array([[171,  95, 102, 113],
       [167, 137, 174,  48]]) → 171

array([[ 53,  98,  64, 176],
       [122, 155, 107, 120]]) → 53

array([[ 90,  92, 181, 119, 204,  73, 193],
       [ 56,  56, 140,  41, 130, 130, 128]]) → 90

array([[191, 184, 198,  64, 171, 210],
       [155, 158, 164, 157, 160, 174]]) → 191

array([[101, 137,  52,  81,  39, 105],
       [133, 129,  81, 108,  57, 112]]) → 101

array([[100, 183, 183, 172],
       [215,  50,  43,  74]]) → 100
---
[ 99,  38, 202,  64] Out: 202, 99

[124, 216,  62, 218] Out: 218, 216

[197,  87,  84,  34, 123, 185] Out: 197, 185

[ 47, 156, 157, 173,  50] Out: 173, 157

[219, 177, 136, 117] Out: 219, 177

array([[179, 145, 143, 167, 109, 133],
       [ 35,  93, 155, 136, 114, 140],
       [ 76, 121, 175,  82, 129, 140]]) Out: 179, 175
---
array([[111, 128, 169, 169, 106, 115, 147],
       [189, 163, 124, 113, 194,  96, 114]]) out 111

array([[217, 131,  87, 156, 116],
       [ 84, 178, 193,  80, 194],
       [214, 135,  87, 139, 123]]) out 217

array([[203,  60,  84,  65],
       [ 79, 109, 175, 123]]) out 203

[ 66, 210,  81, 164, 113] out 66

[195,  78,  89, 102, 125] out 195

array([[126, 137,  99,  98],
       [128, 106, 142,  42],
       [131, 110, 108,  91]]) out 126

[114, 138, 164, 208, 142, 116, 129] out 114

[135, 126, 164, 205, 127] out 135

array([[202, 215, 183, 192, 182, 217, 215],
       [173, 202, 168, 193, 183, 210, 202],
       [210, 218, 176, 205, 158, 163, 218]]) out 202

array([[ 62, 193, 108, 184],
       [ 95, 160, 214, 181]]) out 62
---
Q: [174, 104, 41, 122, 153, 137]
A: 153
Q: [197, 61, 64, 191, 141, 134]
A: 141
Q: [212, 43, 112, 49, 138, 130]
A: 138
Q: [75, 61, 82, 93, 73, 167]
A: 73
Q: [145, 98, 138, 209, 87, 94]
A: 87
Q: [132, 196, 187, 120, 89, 140]
A: 89
---
[[191 190 188 190 131 133 127 132 127 132 126 128]
 [118 118 118 118 118 166 159 169 174 118 164 142]
 [175 175 175 174 123 128 145 128 146 122 143 146]
 [173 172 173 172 140 119 142 119 137 141 139 153]
 [120 120 120 120 136 159 129 159 133 137 131 125]
 [158 158 157 158 123 145 134 144 138 123 134 130]
 [118 118 118 118 152 154 127 154 128 153 129 125]
 [118 118 118 118 135 194 121 194 126 136 123 118]
 [123 123 122 123 135 175 123 175 126 135 124 119]] ans = 119

[[156  98 120  97 119 152 153  84 140]
 [124 132 143 136 124 133 123 136 117]
 [133 121 143 131  86 143 131 133 128]
 [116 143 146 141 142 124 115 142 110]
 [179  71 112  75  82 173 175  56 159]
 [138 119 113 111 142 128 138 105 137]
 [114 145 120 138 157 108 116 143 124]
 [130 124 110 126 123 122 132 129 142]
 [118 138 157 145 113 135 116 148 109]
 [120 136 103 131 137 106 125 137 143]
 [ 99 159 137 159 154 103 102 170 110]] ans = 110

[[121 118 180  88 131 104 133]
 [ 99 115 177  60 117  99 164]
 [111 125 168 114 124 106 122]
 [134 139 176  80 134  99 166]
 [121 116 128  43 165 121 122]
 [186 100 143 105  95 104 184]
 [106 132 167 130 116  93 130]] ans = 130

[[137 130 121 156 115 169 136 132 171 172 180 116 155 186 130 122]
 [ 61  93 184 110 166  61  96 101 108  99 102 164 110  99 102 148]
 [152 134  89 133 156 150 130 141 144 153 157 153 129 169 132 154]
 [111 123 154 126 128 118 128 123 119 118 116 129 133 116 126 126]
 [137 131 120 139 109 162 134 130 151 150 157 110 135 163 130 118]] ans = 118

[[ 98 100 162 168 215 148]
 [149  85 135 126 102  86]
 [ 90 142 178 106 160  86]
 [172 151 104 113 207 114]
 [ 85 184 104 165 135 104]
 [106 167 180 118 119 188]] ans = 188

[[105 116 112  98 123 145 130 153 127 146 144]
 [128 124 132 116 111 153 139 139 124 139 134]
 [109 122 130 126 140 123 121 142 139 128 129]
 [ 63  92 129  90 133 159 128 179 148 150 156]
 [152 139 115 126 116 128 133 116 113 130 125]
 [158 142 116 130 115 126 134 110 111 128 123]
 [202 170 124 161 116 103 131  82 105 111  98]
 [137 134 133 135 127 126 129 125 128 125 122]
 [ 92 112 125 109 138 136 123 157 141 138 140]] ans = 140

[[126 142 126 126  99  97 103 129 131 110 173 147 131 203 101 133]
 [125 114 128 127 100 126 110 123 127 123 127 161  95 107 123 143]
 [127 117 128 128 122 132 123 126 127 128 117 135 112 110 126 129]
 [127 119 128 128 124 133 125 126 127 129 118 134 114 109 129 130]
 [127 122 129 128 122 133 127 126 127 130 120 139 116 104 133 135]
 [127 115 128 128 123 132 122 126 127 128 115 133 111 111 125 127]
 [129 113 127 128 136 134 126 128 128 127 108 112 120 125 118 111]] ans = 111
---
array([[152, 108, 111, 133, 104],
       [145,  83,  76, 131,  86],
       [ 94, 197, 111, 126,  85]])	131

array([[142, 117,  57, 188, 162],
       [204,  94,  72, 112, 130]])	112

array([[ 44, 163,  71, 189, 102, 190, 130],
       [ 95, 141, 111, 153, 119, 156, 122]])	156

array([[101, 120, 125, 112, 104, 139],
       [144,  98,  86, 118, 138,  52],
       [120, 148, 161, 141, 126, 181]])	138

array([[120, 148, 119, 198, 145, 122, 113],
       [135,  97, 209, 112,  62, 138, 133]])	138

array([[ 60, 118,  88, 187, 140, 165, 144],
       [101, 119, 110, 140, 142, 149, 119],
       [ 83, 101, 140, 139, 157, 175, 121]])	149

array([[109,  91, 109, 110, 119,  81,  67],
       [133, 102, 137, 136, 155,  81,  54]])	81

array([[135, 159, 154, 107, 103],
       [142,  39,  91, 200, 186],
       [106, 168, 153,  88,  83]])	200

array([[100, 198,  64, 140, 107],
       [108, 187,  73, 140, 112]])	140
